Facts:
bisika (χ ploku) (Δ b)
biva (χ skapudrok) (Δ d)
bonan (χ librur) (Δ a)
brebalem (χ skapudrok) (Δ q)
bromum (χ fabuste) (Δ c)
brosus (χ flapu) (τ guku)
brubo (χ dezel) (Δ k)
dakavuk (τ flapu)
defil (χ dreter) (Δ c) (τ klutek, flapu)
devi (χ vibrul) (Δ b) (τ skostus)
dezu (χ guzo) (τ flapu)
disko (τ stodrovis, lemibrin, riklebrin)
dosun (τ velak)
dreklik (χ vorak) (Δ n)
drenu (τ dezu)
dreskaske (χ vekle) (Δ s)
driplil (χ drenu) (Δ p) (τ dezu)
drisko (χ noku)
dritra (χ guzo) (Δ a)
drobrol (χ plitos) (Δ j)
droflu (χ retre) (Δ s) (τ stestal)
drogam (χ ploku) (Δ k) (τ stodrovis, skuvudror)
drovi (χ ruma) (Δ r)
firem (χ plikul) (Δ d)
flaplus (χ dreter) (Δ d)
flider (χ grafus) (Δ l)
flidrubek (χ stufluskin) (Δ a)
flifli (χ plabrir) (Δ b)
fliflu (χ plabrir) (Δ m)
flitre (χ drofibrol) (Δ a)
flurur (χ kloklun) (Δ k) (τ flapu)
fotrel (χ drenu) (Δ j)
fuzor (τ brosus)
gagror (χ bofloren)
gakek (χ vorak) (Δ p)
ginuga (χ kufek)
gipes (χ vibrul) (Δ j)
gistok (τ travak)
gistom (χ ruma) (Δ g) (τ rostim)
godrem (χ fuzor) (Δ h)
govodrul (τ skibur)
gralik (χ resteplik) (Δ c)
gravi (χ truple) (τ stodrovis)
gritor (χ stufluskin)
gronemon (χ klakul) (Δ a)
grostu (χ zabrim) (Δ c) (τ plikul, skostus)
grubi (χ drupek) (Δ a)
guku (χ pobi) (Δ r)
guzo (τ drofibrol)
kabram (χ sufla) (Δ g)
kavas (χ ruma) (Δ l)
kedruben (χ drupek) (Δ i)
kefli (χ vorak)
kege (χ trosta) (Δ b)
kegratril (χ trizam)
kegrik (χ tizo)
keplem (χ skapudrok) (Δ m)
klasto (χ vorak) (Δ r)
klibok (χ sufla) (Δ i) (τ brudril, dezu)
kliklam (χ flurom) (Δ a) (τ flapu)
klogros (χ bretos) (Δ m)
kloklun (τ puskas)
kloskal (χ fuzor) (Δ n)
klugefa (χ guzo) (Δ r) (τ skostus)
klutek (χ lezar) (Δ a) (τ flapu)
kobrar (χ stotru) (Δ l) (τ guku, zelo, saklok)
kulus (χ gistok) (Δ g) (τ noku, flapu)
kupeplis (τ litrun, drenu)
kuplem (χ skapudrok) (Δ c) (τ skigrel)
laste (χ plitos) (Δ a) (τ stodrovis)
lemibrin (χ dosun) (Δ a)
lidak (χ flebis) (Δ n)
litrun (χ bofloren)
lupli (χ skepi)
masti (χ triga) (Δ b) (τ lemibrin)
musum (χ zabrim) (Δ g)
namaflem (χ triga) (Δ e)
nazak (χ trizam) (Δ k)
nizefe (τ dezu)
noku (τ travak)
nonur (χ guzo) (Δ h) (τ zade)
palon (χ bofloren) (Δ n) (τ vave)
parofla (χ bofloren) (Δ c)
pegri (χ bofloren)
plabak (χ fuzor) (Δ b) (τ litrun, saklok)
plativul (χ drofibrol) (Δ d)
plotom (χ ziple) (Δ f) (τ travak, flapu)
plugrir (χ plitos) (Δ k)
pobi (τ flapu)
pomi (χ dakavuk) (Δ b) (τ noku, flapu)
poplik (χ trizam) (Δ f)
puskas (χ teskur) (Δ e) (τ flapu)
pustin (χ grafus) (Δ a) (τ noku)
resteplik (τ drenu)
riklebrin (χ trizam) (Δ c)
ririk (χ flapu) (Δ a) (τ sibas, stodrovis)
rokar (χ dezel) (Δ a)
roskam (χ retre) (Δ d) (τ saklok)
rostim (χ resteplik) (Δ i)
sagre (χ bofloren) (Δ a)
saklok (χ noku) (Δ j)
saplak (χ dezel) (Δ b)
sibas (χ trosta) (Δ a)
sinom (χ skapudrok) (Δ a) (τ dezu, klugefa)
skapudrok (τ guku)
skaskifem (χ drenu)
skatrus (χ fabuste) (Δ a)
skefe (χ noku) (Δ g)
skibur (χ dreter) (Δ l) (τ skostus, skigrel, drovi)
skiflo (χ tido) (Δ g)
skigrel (χ dezel) (Δ g) (τ flapu)
skika (χ drupek) (Δ k) (τ klugefa)
skitu (χ letruk) (Δ d) (τ venik)
skosas (χ flurom) (Δ d)
skostus (χ flebis) (Δ o) (τ flapu)
skuvudror (χ stotru) (Δ r)
sobe (χ sufla) (Δ c) (τ tronu)
sopok (χ ploku) (Δ e)
sosum (χ trizam) (Δ a)
stadu (χ tizo) (Δ a)
staral (χ bofloren)
stedror (χ triga) (Δ a)
stestal (χ drofibrol) (Δ e) (τ dezu, lemibrin)
stigrom (χ fuzor) (Δ g) (τ flapu)
stizak (χ bofloren) (Δ g)
stodrovis (χ dezel) (Δ c)
stofli (χ guzo) (Δ o) (τ flapu)
stoklistul (χ sufla) (Δ b) (τ skefe, dakavuk)
stubres (χ drenu) (Δ a) (τ disko)
studas (χ nizefe) (Δ a)
sufla (τ skuvudror, flapu)
tedu (χ kupeplis) (Δ e)
tedutak (χ ruma) (Δ i)
tido (τ dezu)
tidubu (χ plitos) (Δ c)
toba (χ guzo) (Δ c)
travak (χ flapu) (τ flapu)
trefli (χ ploku) (Δ f) (τ dezu)
treval (χ bofloren) (Δ i)
tripli (χ skepi) (Δ q)
trisim (χ zabrim) (Δ m) (τ flapu)
trivuk (χ govodrul) (Δ g) (τ drofibrol, noku)
trizam (τ flapu)
tronu (χ lezar) (Δ h) (τ ruma)
troplu (χ kupeplis)
trorum (χ skekles) (τ flapu)
truple (τ guku)
vadrur (χ stotru) (Δ o)
vave (χ pobi) (Δ i) (τ noku)
vekle (τ dosun)
velak (χ pobi) (Δ c)
venik (χ vorak)
viklol (χ ploku) (τ skostus)
vofaflu (χ ploku)
voru (χ plabrir) (Δ a)
vula (χ ploku) (Δ a) (τ travak, lemibrin, saklok)
zade (χ kufek) (Δ b) (τ flapu)
zatam (χ teskur) (Δ b)
zefe (χ flurom) (Δ n)
zeklon (χ vekle) (Δ h)
zelo (χ drupek) (Δ c)
zenal (χ ziple) (Δ r) (τ ruma)
zepofer (χ fuzor)
zozis (χ dreter) (Δ m)

Known rows:
[  2   3 -17 -13  -2   2  -5  -4  -7 -13   7   2 -13  -3 -25  19  -7  -2
   2  -6  -9 -14   5 -23 -13 -13   8  -1   7  -2  19] : plitos
[ -9   3  10  17   4   1  -6   2  -2  -3  -8  -5   2   9  30  -6 -21   8
 -11   8   6  -1 -19  16  -1  -4  -7  14   6   7  -8] : laste
[  6   3  -1  10  -2 -18  16   2   3  12   6   4   1   3   5 -12  20   1
  -4   4  -8  -4   5   6  -2  17  -3  -1  10  -5  -4] : keplem
[ -6   5  14  -1 -18  46 -14 -25 -26  13 -30  23  15 -10  -9 -12  26 -43
  16  -2  24  12   4  24   6  16   3 -13  13  21 -19] : stizak
[ -8   7 -11   7  -2  -7  15   5 -17 -10  -7  -1  -1 -10  23   2  -7   2
   6  15  12 -15 -10  25  -6   4   2   0   7   0 -13] : sibas
[  3  -6   6   0  -7 -17  24   4   0  14   0 -13   5  -3  19 -11  11  -6
  -9  -5  -5 -14   1   6  -3  11  -7  -1   0  -7  -9] : brebalem
[ -9   6  -5   6   0  -4   8   8 -12  -7  -4  -3  -2  -5  22  -2 -14   3
   5  11  12  -8 -11  22  -3   2  -4   4   5   4 -11] : gronemon
[  1   2 -15 -14  -4  -1  -6  -2  -8 -12   9   4 -14  -2 -20  17  -5  -2
   0  -5 -11 -16   4 -24 -14 -12   9   0  11  -3  19] : vorak
[  2 -14  21  13   4   2  -4  -5  19   5  -9   6   8  18  17 -21   0  10
 -10   0  -4   0   1  -1   2  -1 -11   5   1  -1   3] : defil
[  1   4 -17 -15   0   7  -6  -6  -8 -14   5   0 -13  -4 -30  20  -9  -2
   4  -7  -7 -13   6 -21 -13 -13   8   0   2  -2  20] : bretos
[  0   6  15  -1 -21  46 -13 -23 -24  16 -27  24  15 -13 -13  -6  25 -46
  13  -8  22  17   3  22  10  16  11 -13  16  17 -19] : staral
[ 36  33  64 -40 -10 -31  -3  67 -13 -16 -12 -34 -21   4  -1 -14 -16 -23
  59  67  10  10  48 -45  22  51 -43 -43  10   1 -13] : velak
[ -3 -10   4  -2  -8 -10  13   8  -5  -3  -4  -2   3  -6  29  -7   1  -1
   0   3   4 -12  -5   7   1   0  -1  -3   4  -4  -8] : nazak
[ -8  22   9 -14   5   9 -28   7 -17 -16  25  -2  -1   4 -25   3  12 -10
   8  -6 -31  12 -26 -35 -15 -41  15  40 -38   1  18] : truple
[ -4 -14  27  -3  22  26 -14 -12  32  47   1  -6   1  -5   8  12   0  51
   6  21  24  27  15  11   9   5  22   6 -47 -16   1] : trefli
[ -6   1  -5 -33  26  36 -11 -16  11  43  15 -14 -26 -27 -35  50 -15  53
  30  23  28   6  26   4 -11  -2  38   5 -55 -22  19] : ploku
[ -5 -38   1  -9 -32 -30 -14   9  24  24  55  22 -20 -30 -15 -66 -22  28
  17 -62  37  15  -7   0  21  14 -52  19  -5  50  -7] : sobe
[ 3 -8  2 -1 -6 -6 11  5 -1 -3 -1  4  4 -7 14 -3  6  0  3  1  3 -2  0  6
  6  3  4 -7  2 -6 -5] : dreskaske
[ 28  -8   1  35  25   2  13  -7  41 -35 -20  -4  40  13 -27 -17 -19  -2
  -2 -13  -7  31   0  21  33  -9 -23 -13 -36 -10  -7] : stofli
[  1   3 -17 -14   1   5  -6  -6  -7 -13   6   1 -13  -5 -29  20  -8  -3
   4  -6  -8 -13   6 -22 -13 -13   8  -1   3  -3  19] : fabuste
[ -1   5   2  -6   6  14 -24  -9   1  -9   6  -2  -6  10 -24  13 -12   0
  -8  -9 -17  -1  -7 -30 -11 -25   6  16  -8   2  23] : kupeplis

Rows:
No name comes twice in this set of rows, the named rows included.
[-13  14  14   1 -17  49  -8 -21 -38  11 -33  10  12 -12   3 -10   2 -44
  16   1  32   2  -9  41  -2  14  -3  -2  14  26 -27] => sagre
[  2 -10  19  10   1   3  -8  -1  12   2  -6   2   9   8  18  -7  -4   4
 -12  -3  -3   8  -8  -2   8  -7   0   7  -3  -2  -1] => droflu
[ -4   9   8  -3  -5 -15  15  13 -18  -9  15   9   9  -9  14 -25  42  -7
  22  12 -15  -1 -12   3  -7 -10   8  15 -28  -8  -8] => zelo
[ -2  -1  22  -5 -18  48  -3 -28 -23  17 -31  21  18  -7 -10 -24  28 -44
  20  -5  20   2   9  25   1  17  -4 -11   7  17 -17] => parofla
[  0  -2   2  -3   2  10 -24  -9   8  -6   1   1 -10  15 -14  14 -19   5
 -17 -11 -15  -8  -1 -32  -9 -18   4  11  11   1  26] => trizam
[-1 -8  4 12 -1 -6 -3  1  7 -2 -6 11  2  6 20 -7  5 10 -9  7  1  0 -1  0
  4  3  2 -5 14  0 -1] => skigrel
[ 34  42  62 -47  -3  -8 -45  57  -8 -20  -7 -44 -33  18 -36  16 -51 -24
  40  47  -1  19  38 -82  15  25 -39 -25  10   9  13] => vekle
[ -5  20  14   2  -5 -12  -6  21 -18  -9  24  10  12  -8  12 -14  38 -10
  14   7 -21  26 -28  -7   5 -21  21  28 -33  -5  -9] => brosus
[ -2 -14  20   9   1   6  -5  -3  11   2 -13  -7   9   9  25  -8 -16   6
 -15  -4   3   0  -9   2   4  -6  -7   6  -2   1  -3] => flurur
[  4  -6  11  13   1   1 -11  -1  13   3  -3   9   7   7  11  -1   0   6
 -12   0  -3  14  -5  -3  10  -2   7   2   4  -3   0] => gravi
[  1   4 -12 -11   2  10 -12 -10  -5 -12   3   0  -9   0 -28  20 -10  -2
  -1  -6 -11 -12   2 -24 -13 -17   9   4  -1  -2  22] => disko
[  0   4  -9  -9   2   6 -13  -6  -4 -12   5   0  -9   3 -22  16  -8  -1
  -3  -6 -14  -9  -2 -26 -13 -18   9   8   0  -3  21] => drenu
[ -3 -10   2  -2  -7  -7  13   6  -4  -4  -5  -4   4  -8  25  -6   0  -1
   2   1   7  -9  -4  10   2   0  -2  -4   0  -3  -9] => plugrir
[-10  23  13 -13   1   1 -28  13 -20 -16  31   1  -4   4 -13  -2  19 -10
   6  -6 -36  10 -30 -40 -17 -41  16  44 -33   1  17] => fuzor

Now the same objects, written a new way:
Known rows:
[ 16 -14   5  -1  -5  11  -1  -4 -19   6  -6   1   5 -24] : klasto
[ 10   4  -7  -6  -6  20  -3   7   6  -5   2  10 -11  -2] : skika
[  6  -1   6   0  -3   7  -7  -5 -17  13  -5   2   1  -4] : tedutak
[-9 14  3 -2  9 43  4 15 30 -4 10 -4 15 12] : brudril
[  1 -15   5   1  -3   9  -2   0 -25   6  -3   2   3 -26] : skatrus
[-35  -9 -13   0 -27  -1  -3   8 -21  -5 -56   2   9 -28] : dritra
[-40  15 -13   5 -28 -11   3  13  14 -20 -36 -15   3  35] : guzo
[ 12   5  -8   5  -6 -12   1   5  -6 -17  -1   1 -29 -10] : kulus
[ 11 -11   4   1   0   4   1  -9 -17 -11  -2   8   7 -10] : gakek
[-12   2   8   2  -1  15   2   0  19  -3  12 -11  17  32] : klakul
[  3  -1   0  -2  -5 -14  -1  -7   2   6  -1   4   6   9] : gritor
[ 12  12 -15   0  -9 -12   0   8   3  -7   4   3 -19   2] : trorum
[ -2  16  -7   4  -5  16   3  15  18 -15  17 -11  -9  24] : pobi
[ 10  -2   3  -2  -6  -4  -2  -8 -12   6   2   5   6   2] : brubo
[  5  17  -4   4  -7  17   3  13  15 -15  19 -10  -8  18] : trizam
[-15 -24   3   4  29 -54  -5  24  31   9   8  -6   9 106] : ploku
[-18 -10 -37   1  15  -6  11 -22   7  12   6  -5 -55 -61] : palon
[  1 -10   6   3  -5 -13   0  -5   4   2  -1   5   4 -28] : lidak
[  4 -15   5   0  -4   9  -2  -1 -27   6  -2   3   4 -30] : grubi
[ 5 -3  1 -2 -5 -7 -2 -7 -9  5 -1  5  6  5] : plugrir
[ 5 -7  5  2 -1 -3 -2 -8 -3 -2 -5  5  3 -9] : musum

Rows:
No name comes twice in this set of rows, the named rows included.
[ -4  12  -4   4  -5  16   2  12  19 -14  16 -12  -6  27] => kloklun
[ 11  -2 -11   3  -7  11  -1  15 -25  -6   2   2 -23 -35] => kliklam
[-6 11 -6  5  2 43  3 12 27 -1 14 -5 13 27] => plikul
[  9  -4  -4   4  -8  -7   2   9 -34  -4  -1  -2 -23 -27] => pustin
[ 11  -1 -12   4  -4  14   0  14 -26  -1   0   2 -16 -35] => klutek
[ 11   5  -8   7   1   4   2   2  -5  -1  -4   7  -4 -13] => skefe
[  8  11 -10   9   6  30  -1   6  10   0  -4  15  -5 -17] => skostus
[ 16  22 -11  -1  14 -37   0  -3 -12   7  -1   3  30 -52] => stodrovis
[ -9  11  13  -7   3  33   3  13  30 -12  11  -7   0  17] => resteplik
[ -5  17   2   4  -1   2   6  12  12 -15  14 -15  -9  25] => gistok
[-27  16 -23   7 -26 -13  -4  13   6 -27 -53   6 -20 -17] => stofli
[ -4  15  -8   6  -2  19   4  13  17  -9  15 -11   0  26] => dakavuk

